Here is a tiny trained network, its code and every weight. The questions are about switching its units off for an input and a class, where a switched-off unit gives its printed mean instead of its output.

import numpy as np


def w(rows, s, z=0):
    codes = np.array(rows[::2]) - 128.0
    scale = np.full(codes.shape[1], s)
    scale[-1] = z or s
    return codes * scale


def f(y):
    return np.maximum(y, 0)


def log_softmax(a):
    a = a - a.max(-1, keepdims=True)
    return a - np.log(np.exp(a).sum(-1, keepdims=True))


def net(x, mask):
    res = np.array(x, float).reshape(1, 6) / 4 @ E
    y = f(res @ A[0][:, :-1].T + A[0][:, -1])
    res = res + np.where(mask, y, B[0][:, -1]) @ B[0][:, :-1]
    return log_softmax(res[-1] @ U[:, :-1].T + U[:, -1])


A, B = {}, {}
E = w([
[154,35,63,162,32],'x0',
[127,129,128,127,127],'x1',
[113,103,77,3,162],'x2',
[135,203,22,162,124],'x3',
[128,129,129,128,126],'x4',
[212,81,102,163,254],'x5',
],0.0086)
A[0] = w([
[145,193,64,143,127,21],'n0',
[166,123,129,117,155,130],'n1',
[154,185,190,221,136,71],'n2',
[138,23,51,155,100,9],'n3',
[144,128,108,76,127,38],'n4',
[93,137,114,120,96,218],'n5',
[111,125,102,92,143,58],'n6',
[121,163,147,118,79,23],'n7',
[114,148,146,132,169,89],'n8',
[136,95,251,102,132,42],'n9',
[111,142,153,233,113,94],'n10',
[89,114,128,163,147,40],'n11',
[132,201,36,141,96,59],'n12',
[82,103,93,66,152,20],'n13',
[112,177,204,151,210,90],'n14',
[148,90,224,100,136,40],'n15',
[111,47,181,134,129,44],'n16',
[119,143,155,178,118,52],'n17',
[117,176,65,151,134,26],'n18',
[185,115,113,142,158,39],'n19',
[140,150,184,206,103,27],'n20',
[134,126,106,55,133,31],'n21',
[125,186,178,108,179,36],'n22',
[105,110,125,148,235,108],'n23',
[95,161,131,99,62,15],'n24',
[110,203,149,69,199,56],'n25',
[167,156,156,151,99,47],'n26',
[72,178,111,160,194,154],'n27',
[80,178,147,114,171,43],'n28',
[101,57,211,110,121,47],'n29',
[152,198,166,105,133,37],'n30',
[142,142,151,176,108,47],'n31',
[170,89,108,146,193,13],'n32',
[63,159,140,121,92,24],'n33',
[116,209,167,117,184,13],'n34',
[110,161,147,127,157,4],'n35',
[193,98,122,134,182,17],'n36',
[143,70,89,157,79,7],'n37',
[115,194,53,160,125,5],'n38',
[6,118,161,85,80,47],'n39',
[193,63,137,156,215,12],'n40',
[89,59,191,124,138,38],'n41',
[151,112,121,141,160,15],'n42',
[72,175,65,145,150,79],'n43',
[112,177,144,84,56,6],'n44',
[120,113,74,21,142,34],'n45',
],0.013,0.011)
B[0] = w([
[190,162,77,89,136,154],'n0',
[109,178,154,147,124,184],'n1',
[71,90,86,90,169,214],'n2',
[84,114,146,110,2,212],'n3',
[110,117,100,106,139,139],'n4',
[143,126,210,167,155,255],'n5',
[118,116,115,111,124,143],'n6',
[106,156,83,172,142,138],'n7',
[131,99,112,138,81,163],'n8',
[189,155,89,99,134,192],'n9',
[89,89,115,80,177,218],'n10',
[122,144,106,128,126,128],'n11',
[183,142,116,95,135,192],'n12',
[92,86,39,104,159,158],'n13',
[113,103,118,113,64,241],'n14',
[184,149,85,106,129,175],'n15',
[169,161,74,81,115,168],'n16',
[90,125,58,126,152,146],'n17',
[192,164,74,87,130,149],'n18',
[125,172,140,181,131,156],'n19',
[60,93,26,113,173,173],'n20',
[92,99,70,107,148,154],'n21',
[118,117,123,116,73,182],'n22',
[122,163,150,177,134,234],'n23',
[106,186,106,220,125,158],'n24',
[115,83,128,143,83,224],'n25',
[104,131,104,131,144,136],'n26',
[144,128,166,96,88,232],'n27',
[131,79,123,137,88,167],'n28',
[191,155,58,92,137,182],'n29',
[118,123,144,158,96,148],'n30',
[91,116,87,111,154,147],'n31',
[110,184,109,214,143,175],'n32',
[131,153,118,209,144,151],'n33',
[121,104,105,124,44,182],'n34',
[123,129,121,140,81,131],'n35',
[113,178,111,175,135,173],'n36',
[87,99,134,90,35,174],'n37',
[185,147,62,106,125,157],'n38',
[124,205,113,214,138,203],'n39',
[113,202,102,187,132,221],'n40',
[192,149,67,88,120,162],'n41',
[117,159,122,170,127,132],'n42',
[192,132,125,102,145,171],'n43',
[110,189,121,198,139,159],'n44',
[45,53,62,119,197,200],'n45',
],0.0098,0.0079)
U = w([
[127,164,117,176,125,65],'0',
[121,110,121,99,36,62],'1',
[206,143,96,81,137,75],'2',
[76,103,99,85,177,84],'3',
[145,132,141,113,128,249],'4',
[143,127,139,118,130,247],'5',
[176,88,249,108,197,101],'6',
],0.014,0.019)

Each question gives the input, the list of numbers given to net, and the class t.
The units are the neurons (one row each of A and B). Each row of codes is followed by its name. A weight is (code - 128) times the scale printed after its matrix; where a second scale follows, it is the last column's (A, B and U).
mask holds one flag per neuron, in row order. A switched-off neuron (its flag False) gives its mean, the last column of its row in B, instead of its output. The means were averaged over made-up inputs and are rounded, as every weight is.
A unit's drop is (log p(t) with every unit on - log p(t) with that unit switched off) / (log p(t) with every unit on - log p(t) with every unit switched off).
The circuit of an input: a set's keep is (log p(t) with only the set's units on - log p(t) with every unit switched off) / (log p(t) with every unit on - log p(t) with every unit switched off). Starting from the 12 units with the biggest drops (on a tie, the unit counted first), units are removed one at a time, each time the one whose removal leaves the highest keep (on an exact tie, the one counted first), for as long as the keep stays at least 0.8.
units of the circuit, in order: the units of the circuit, biggest drop first
unit that matters most: the unit with the biggest drop
top k neurons: the k neurons with the biggest drops, biggest first
drop of u: that unit's drop, to one decimal
input [-8,5,-2,-8,3,1], class 1: units of the circuit, in order => (n14, n34)
input [4,1,-2,7,-5,-7], class 0: units of the circuit, in order => (n24, n44)
input [5,-2,-7,5,-6,6], class 3: unit that matters most => n10
input [-8,3,7,1,-8,-5], class 1: units of the circuit, in order => (n25, n34)
input [-6,3,5,6,3,5], class 1: units of the circuit, in order => (n25, n34, n27)
input [-6,-7,-3,-8,-6,-5], class 2: top 2 neurons => (n9, n29)
input [8,-7,0,-7,-6,7], class 1: top 2 neurons => (n3, n37)
input [-1,-5,5,0,4,3], class 3: top 2 neurons => (n45, n5)
input [3,-8,0,-8,-8,8], class 0: top 3 neurons => (n40, n32, n36)
input [-2,4,-7,3,0,5], class 3: units of the circuit, in order => (n2, n10)
input [1,7,6,7,2,3], class 2: units of the circuit, in order => (n12, n0)
input [-7,2,-2,-8,-2,-5], class 2: units of the circuit, in order => (n9, n29)
input [-8,0,8,7,2,0], class 1: units of the circuit, in order => (n25, n34)
input [-7,-3,0,-6,7,0], class 1: unit that matters most => n14
input [-4,0,7,-6,3,-1], class 3: top 2 neurons => (n45, n13)
input [-3,-1,-7,6,1,4], class 3: top 2 neurons => (n2, n10)
input [5,6,5,-3,-6,-6], class 0: top 3 neurons => (n39, n24, n44)
input [-8,-6,0,8,4,-5], class 1: top 2 neurons => (n34, n25)
input [6,-7,1,7,6,2], class 2: top 2 neurons => (n12, n0)
input [-7,-2,4,4,-3,-7], class 0: units of the circuit, in order => (n39)
input [6,-3,8,-3,6,6], class 3: top 2 neurons => (n45, n13)
input [-3,0,8,8,8,4], class 2: top 3 neurons => (n43, n0, n12)
input [6,-5,1,6,-6,5], class 1: top 2 neurons => (n3, n37)
input [5,0,-5,-5,7,-6], class 5: top 2 neurons => (n40, n10)
input [-1,-1,1,7,-2,8], class 0: units of the circuit, in order => (n32, n40)
input [-3,4,-8,-5,-8,0], class 3: drop of n26 => 0.0
